Here is a tiny trained network, its code and every weight. The questions are about switching its units off for an input and a target symbol, where a switched-off unit gives its printed mean instead of its output.

import numpy as np


def w(rows, s, z=0):
    codes = np.array(rows[::2]) - 128.0
    scale = np.full(codes.shape[1], s)
    scale[-1] = z or s
    return codes * scale


def norm(h):
    return h / np.sqrt((h * h).mean(-1, keepdims=True) + 1e-5)


def f(y):
    return y / 2 * (1 + np.tanh(0.7978845608 * (y + 0.044715 * y**3)))


def softmax(a):
    e = np.exp(a - a.max(-1, keepdims=True))
    return e / e.sum(-1, keepdims=True)


def log_softmax(a):
    a = a - a.max(-1, keepdims=True)
    return a - np.log(np.exp(a).sum(-1, keepdims=True))


def net(x, mask):
    ids = ['ζθλμτφω'.index(c) for c in x.split()]
    T = len(ids)
    res = E[ids] + P[:T]
    u = 0
    for l in range(2):
        q, k, v = (norm(res) @ M[l].T for M in (Q, K, V))
        z = softmax(np.where(np.tri(T) > 0, q @ k.T / 3**0.5, -1e9)) @ v
        res = res + np.where(mask[u], z, O[l][:, -1]) @ O[l][:, :-1]
        u += 1
        y = f(norm(res) @ A[l][:, :-1].T + A[l][:, -1])
        res = res + np.where(mask[u : u + 4], y, B[l][:, -1]) @ B[l][:, :-1]
        u += 4
    return log_softmax(norm(res)[-1] @ U[:, :-1].T + U[:, -1])


Q, K, V, O, A, B = {}, {}, {}, {}, {}, {}
E = w([
[251,99,179,162,153,111,107],'ζ',
[130,88,131,45,106,173,97],'θ',
[174,171,113,129,85,131,136],'λ',
[184,183,124,89,88,154,146],'μ',
[157,201,124,107,96,94,128],'τ',
[105,119,148,118,148,94,171],'φ',
[206,160,89,104,69,129,135],'ω',
],0.002)
P = w([
[134,110,87,167,132,181,155],'0',
[131,135,138,133,142,114,130],'1',
[112,53,141,63,152,140,98],'2',
[120,133,57,251,145,190,196],'3',
[134,130,141,132,138,110,130],'4',
[121,59,140,41,157,121,84],'5',
],0.002)
Q[0] = w([
[34,198,2,199,176,128,209],'L0H1',
[9,217,117,200,222,217,135],'L0H1',
[46,136,155,219,119,210,166],'L0H1',
],0.0027)
K[0] = w([
[49,160,210,170,222,207,173],'L0H1',
[13,147,180,120,250,215,115],'L0H1',
[5,179,90,110,226,160,118],'L0H1',
],0.0033)
V[0] = w([
[174,38,50,78,69,47,254],'L0H1',
[158,94,177,157,71,73,123],'L0H1',
[149,149,88,88,67,157,88],'L0H1',
],0.00087)
O[0] = w([
[92,251,2,155,226,25,98,254],'L0H1',
[9,184,32,121,131,216,69,126],'L0H1',
[126,96,81,206,85,66,178,226],'L0H1',
],0.00074,0.00065)
A[0] = w([
[130,149,223,115,117,133,101,97],'L0N1',
[138,90,251,87,210,61,132,2],'L0N2',
[124,191,83,213,36,102,174,239],'L0N3',
[36,143,210,139,191,30,209,149],'L0N4',
],0.0031,0.00073)
B[0] = w([
[115,102,159,174,125,50,73,120],'L0N1',
[159,137,239,142,117,187,135,160],'L0N2',
[72,42,213,91,150,96,73,253],'L0N3',
[207,22,5,201,172,189,182,119],'L0N4',
],0.0024,0.0019)
Q[1] = w([
[97,210,95,233,45,66,125],'L1H1',
[239,108,202,10,107,61,56],'L1H1',
[216,131,165,4,51,21,80],'L1H1',
],0.0035)
K[1] = w([
[237,42,157,207,164,30,175],'L1H1',
[75,245,23,41,6,19,16],'L1H1',
[124,220,64,27,3,19,62],'L1H1',
],0.003)
V[1] = w([
[82,91,108,90,173,104,251],'L1H1',
[192,102,201,161,107,135,156],'L1H1',
[32,187,97,214,96,195,131],'L1H1',
],0.0023)
O[1] = w([
[54,217,22,60,117,4,107,90],'L1H1',
[159,47,83,140,195,112,202,146],'L1H1',
[190,125,187,6,100,161,84,3],'L1H1',
],0.0022,0.0021)
A[1] = w([
[149,132,3,25,158,115,174,135],'L1N1',
[236,104,144,219,54,151,96,84],'L1N2',
[228,202,235,197,186,94,150,61],'L1N3',
[40,23,128,32,231,91,12,5],'L1N4',
],0.0028,0.0024)
B[1] = w([
[27,176,170,173,151,24,200,169],'L1N1',
[91,178,93,65,110,72,93,227],'L1N2',
[25,145,93,83,107,154,189,255],'L1N3',
[5,85,127,129,57,71,166,77],'L1N4',
],0.0029,0.00097)
U = w([
[220,38,249,32,89,246,10,82],'ζ',
[10,3,222,101,28,69,18,142],'θ',
[238,223,23,47,18,37,2,148],'λ',
[247,251,235,45,183,201,231,53],'μ',
[16,244,67,15,62,226,224,86],'τ',
[220,36,68,224,236,223,226,254],'φ',
[25,188,21,237,224,10,228,161],'ω',
],0.0036,0.00097)

Each question gives the input, a string of symbols that net reads in full, and the target symbol t.
The units are the heads (3 rows each of Q, K, V and O) and the neurons (one row each of A and B). Each row of codes is followed by its name. A weight is (code - 128) times the scale printed after its matrix; where a second scale follows, it is the last column's (O, A, B and U).
mask holds one flag per unit, layer by layer, with each layer's heads first. A switched-off unit (its flag False) gives its mean, the last column of its rows in O or B, instead of its output. The means were averaged over made-up inputs and are rounded, as every weight is.
A unit's drop is (log p(t) with every unit on - log p(t) with that unit switched off) / (log p(t) with every unit on - log p(t) with every unit switched off).
k most important neurons: the k neurons with the biggest drops, biggest first
k most important neurons of layer l: the k neurons of layer l with the biggest drops, biggest first
drop of u: that unit's drop, to one decimal
input ω μ φ θ, target ω: most important neuron of layer 0 -> (L0N2)
input τ θ ω ω τ τ, target τ: 3 most important neurons -> (L0N3, L0N2, L1N3)
input θ ω λ, target λ: 3 most important neurons of layer 0 -> (L0N3, L0N4, L0N2)
input ζ λ φ θ, target ω: 3 most important neurons -> (L0N2, L1N1, L0N4)
input ω τ τ ω ζ, target μ: 2 most important neurons of layer 1 -> (L1N3, L1N2)
input ω τ ω τ ζ, target μ: 2 most important neurons of layer 1 -> (L1N3, L1N1)
input τ μ θ τ λ λ, target λ: 2 most important neurons of layer 1 -> (L1N3, L1N2)
input λ ω φ ζ ω τ, target τ: 2 most important neurons -> (L1N3, L0N3)
input τ τ φ λ μ, target τ: 3 most important neurons -> (L1N3, L0N3, L1N1)
input ω τ ω λ, target ζ: 3 most important neurons -> (L0N3, L0N4, L1N3)
input ω τ μ τ, target θ: 2 most important neurons of layer 1 -> (L1N4, L1N3)
input μ λ ζ τ, target φ: 2 most important neurons of layer 0 -> (L0N3, L0N1)
input ω ζ τ τ, target φ: drop of L1N1 -> 0.2
input ζ ω ω, target ω: drop of L1N1 -> 0.8
input ω θ λ θ, target τ: drop of L0N2 -> 1.2
input θ ω μ, target μ: most important neuron of layer 1 -> (L1N3)
